Below are the code and all the weights of a small trained network. Each question names an input and a class and asks about switching units off, where a switched-off unit gives its printed mean instead of its output.

import numpy as np


def w(rows, s, z=0):
    codes = np.array(rows[::2]) - 128.0
    scale = np.full(codes.shape[1], s)
    scale[-1] = z or s
    return codes * scale


def f(y):
    return np.maximum(y, 0)


def log_softmax(a):
    a = a - a.max(-1, keepdims=True)
    return a - np.log(np.exp(a).sum(-1, keepdims=True))


def net(x, mask):
    res = np.array(x, float).reshape(1, 7) / 4 @ E
    y = f(res @ A[0][:, :-1].T + A[0][:, -1])
    res = res + np.where(mask, y, B[0][:, -1]) @ B[0][:, :-1]
    return log_softmax(res[-1] @ U[:, :-1].T + U[:, -1])


A, B = {}, {}
E = w([
[128,129,128],'x0',
[86,222,22],'x1',
[128,128,129],'x2',
[128,127,128],'x3',
[45,73,78],'x4',
[128,129,128],'x5',
[223,93,1],'x6',
],0.0098)
A[0] = w([
[43,6,85,47],'N0',
[169,29,155,24],'N1',
[141,44,165,53],'N2',
[146,67,142,51],'N3',
[188,57,64,66],'N4',
[165,202,128,70],'N5',
[204,144,170,22],'N6',
[214,169,161,6],'N7',
[103,106,98,55],'N8',
[82,145,193,198],'N9',
[225,89,72,124],'N10',
[93,163,59,82],'N11',
],0.017,0.0015)
B[0] = w([
[254,101,158,238],'N0',
[103,135,51,220],'N1',
[78,138,63,208],'N2',
[117,142,76,180],'N3',
[91,139,187,241],'N4',
[160,90,75,182],'N5',
[192,118,123,197],'N6',
[195,85,114,202],'N7',
[144,127,116,162],'N8',
[70,156,197,231],'N9',
[72,159,206,252],'N10',
[96,122,59,210],'N11',
],0.023,0.013)
U = w([
[110,183,203,204],'0',
[120,157,16,144],'1',
[253,102,136,5],'2',
],0.014,0.0014)

Each question gives the input, the list of numbers given to net, and the class t.
The units are the neurons (one row each of A and B). Each row of codes is followed by its name. A weight is (code - 128) times the scale printed after its matrix; where a second scale follows, it is the last column's (A, B and U).
mask holds one flag per neuron, in row order. A switched-off neuron (its flag False) gives its mean, the last column of its row in B, instead of its output. The means were averaged over made-up inputs and are rounded, as every weight is.
A unit's drop is (log p(t) with every unit on - log p(t) with that unit switched off) / (log p(t) with every unit on - log p(t) with every unit switched off).
The circuit of an input: a set's keep is (log p(t) with only the set's units on - log p(t) with every unit switched off) / (log p(t) with every unit on - log p(t) with every unit switched off). Starting from all 12 units, units are removed one at a time, each time the one whose removal leaves the highest keep (on an exact tie, the one counted first), for as long as the keep stays at least 0.8.
units of the circuit, in order: the units of the circuit, biggest drop first
top k neurons: the k neurons with the biggest drops, biggest first
drop of u: that unit's drop, to one decimal
input [4,-1,4,5,6,-6,4], class 2: units of the circuit, in order	N0
input [-7,0,7,6,5,-1,-4], class 2: top 2 neurons	N0; N10
input [7,7,3,2,2,8,-5], class 1: top 2 neurons	N10; N11
input [0,-6,4,1,6,1,4], class 1: top 3 neurons	N1; N2; N3
input [6,-7,-2,-3,-7,-4,-5], class 1: units of the circuit, in order	N2; N1
input [4,-7,-3,-3,7,1,-1], class 1: top 4 neurons	N2; N1; N3; N7
input [3,7,7,4,4,-3,7], class 0: top 2 neurons	N10; N4
input [2,-6,0,6,-1,4,5], class 1: top 2 neurons	N1; N2
input [5,-8,-8,-2,-7,-8,1], class 1: top 3 neurons	N1; N2; N0
input [1,-8,0,7,-4,-1,7], class 1: top 2 neurons	N1; N2
input [1,6,3,3,2,8,6], class 0: top 3 neurons	N10; N4; N1
input [-2,2,-6,3,7,-5,6], class 2: top 2 neurons	N0; N9
input [7,-5,-8,-3,4,6,2], class 1: top 2 neurons	N1; N2
input [4,5,8,6,5,4,5], class 0: units of the circuit, in order	N4
input [-5,0,-2,-4,4,2,-2], class 2: top 2 neurons	N10; N0
input [-6,0,-5,8,1,-5,2], class 0: top 2 neurons	N7; N0
input [-8,3,-4,0,-4,2,-3], class 2: drop of N11	0.3
input [-5,4,7,-1,-3,-2,8], class 0: drop of N10	0.5
input [-6,-6,5,-8,-4,1,8], class 0: drop of N10	2.3
input [6,-5,-4,-6,2,-8,7], class 0: drop of N7	0.0
input [7,0,7,2,5,-6,1], class 2: top neuron	N0
